Below is a small trained network, with its code and all its weights. Each question gives an input and a class and asks what happens when units are switched off, that is, made to give their printed mean instead of their output.

import numpy as np


def w(rows, s, z=0):
    codes = np.array(rows[::2]) - 128.0
    scale = np.full(codes.shape[1], s)
    scale[-1] = z or s
    return codes * scale


def norm(h):
    return h / np.sqrt((h * h).mean(-1, keepdims=True) + 1e-5)


def f(y):
    return y / 2 * (1 + np.tanh(0.7978845608 * (y + 0.044715 * y**3)))


def log_softmax(a):
    a = a - a.max(-1, keepdims=True)
    return a - np.log(np.exp(a).sum(-1, keepdims=True))


def net(x, mask):
    res = np.array(x, float).reshape(1, 2) / 4 @ E
    u = 0
    for l in range(4):
        y = f(norm(res) @ A[l][:, :-1].T + A[l][:, -1])
        res = res + np.where(mask[u : u + 3], y, B[l][:, -1]) @ B[l][:, :-1]
        u += 3
    return log_softmax(norm(res)[-1] @ U[:, :-1].T + U[:, -1])


A, B = {}, {}
E = w([
[223,72,119,131,88,74,124,2,70],'x0',
[131,117,152,230,151,127,175,178,225],'x1',
],0.0067)
A[0] = w([
[94,84,141,162,161,134,176,110,148,8],'0.n0',
[176,134,125,74,100,167,134,182,1,7],'0.n1',
[151,76,128,200,72,99,130,188,128,110],'0.n2',
],0.0073,0.0022)
B[0] = w([
[46,46,144,178,150,14,35,204,159,157],'0.n0',
[31,12,183,202,45,136,89,159,150,253],'0.n1',
[163,189,234,226,177,87,25,254,176,223],'0.n2',
],0.0089,0.0031)
A[1] = w([
[210,78,25,254,109,97,116,135,134,169],'1.n0',
[201,203,140,106,68,105,171,65,164,10],'1.n1',
[87,140,184,72,136,194,172,171,134,2],'1.n2',
],0.0057,0.00079)
B[1] = w([
[202,86,141,109,178,149,123,175,114,251],'1.n0',
[93,91,203,78,97,250,134,162,83,129],'1.n1',
[191,144,109,111,103,151,52,137,145,208],'1.n2',
],0.014,0.0031)
A[2] = w([
[107,144,74,109,137,97,69,51,147,3],'2.n0',
[181,112,124,159,179,120,84,120,122,103],'2.n1',
[136,254,46,58,113,132,100,172,133,184],'2.n2',
],0.0084,0.0019)
B[2] = w([
[53,160,110,152,94,94,139,175,104,130],'2.n0',
[131,132,187,161,187,111,147,247,116,209],'2.n1',
[162,157,78,139,82,197,86,157,176,254],'2.n2',
],0.013,0.0047)
A[3] = w([
[142,66,106,232,254,73,102,155,164,118],'3.n0',
[197,152,158,82,90,95,155,212,216,246],'3.n1',
[178,158,64,176,223,124,183,128,126,181],'3.n2',
],0.0074,0.0012)
B[3] = w([
[53,189,199,47,44,51,133,146,9,254],'3.n0',
[105,182,126,119,153,143,80,109,76,240],'3.n1',
[127,219,209,127,106,114,99,150,80,159],'3.n2',
],0.014,0.0074)
U = w([
[97,199,237,138,138,44,138,173,38,251],'0',
[146,188,85,167,128,203,109,189,122,209],'1',
[73,68,160,157,70,104,143,75,99,236],'2',
[237,90,152,115,93,112,242,71,116,54],'3',
[149,142,101,153,235,86,254,99,126,5],'4',
[150,83,150,118,161,141,234,159,101,65],'5',
],0.009,0.0024)

Each question gives the input, the list of numbers given to net, and the class t.
The units are the neurons (one row each of A and B). Each row of codes is followed by its name. A weight is (code - 128) times the scale printed after its matrix; where a second scale follows, it is the last column's (A, B and U).
mask holds one flag per neuron, layer by layer. A switched-off neuron (its flag False) gives its mean, the last column of its row in B, instead of its output. The means were averaged over made-up inputs and are rounded, as every weight is.
A unit's drop is (log p(t) with every unit on - log p(t) with that unit switched off) / (log p(t) with every unit on - log p(t) with every unit switched off).
The circuit of an input: a set's keep is (log p(t) with only the set's units on - log p(t) with every unit switched off) / (log p(t) with every unit on - log p(t) with every unit switched off). Starting from all 12 units, units are removed one at a time, each time the one whose removal leaves the highest keep (on an exact tie, the one counted first), for as long as the keep stays at least 0.8.
circuit, biggest first: the units of the circuit, biggest drop first
most important unit: the unit with the biggest drop
top k neurons: the k neurons with the biggest drops, biggest first
drop of u: that unit's drop, to one decimal
input [-4,-5], class 1: circuit, biggest first -> [3.n0]
input [8,1], class 5: top 4 neurons -> [1.n1, 0.n0, 0.n1, 3.n0]
input [6,-1], class 3: top 2 neurons -> [1.n1, 0.n0]
input [5,-2], class 3: circuit, biggest first -> [0.n2, 3.n0, 3.n1]
input [8,-1], class 3: circuit, biggest first -> [3.n0, 0.n2, 3.n1]
input [8,-5], class 3: circuit, biggest first -> [3.n0, 3.n1]
input [-7,4], class 1: top 2 neurons -> [0.n1, 2.n2]
input [6,-3], class 3: circuit, biggest first -> [3.n0, 0.n2, 3.n1]
input [-6,-7], class 1: top 2 neurons -> [3.n0, 1.n2]
input [3,-1], class 3: top 4 neurons -> [0.n2, 0.n0, 3.n0, 1.n1]
input [6,-4], class 3: top 3 neurons -> [3.n0, 3.n1, 0.n0]
input [-3,-6], class 2: top 2 neurons -> [0.n1, 3.n0]
input [-5,2], class 1: top 2 neurons -> [2.n2, 0.n1]
input [-1,-6], class 2: most important unit -> 0.n1
input [2,-8], class 2: top 2 neurons -> [3.n0, 0.n1]
input [6,1], class 5: top 2 neurons -> [1.n1, 0.n1]
input [4,-1], class 3: top 2 neurons -> [0.n0, 0.n2]
input [-3,-5], class 2: drop of 2.n2 -> 0.1
input [-3,1], class 1: drop of 2.n2 -> 0.3
input [8,-8], class 2: drop of 0.n1 -> 0.2
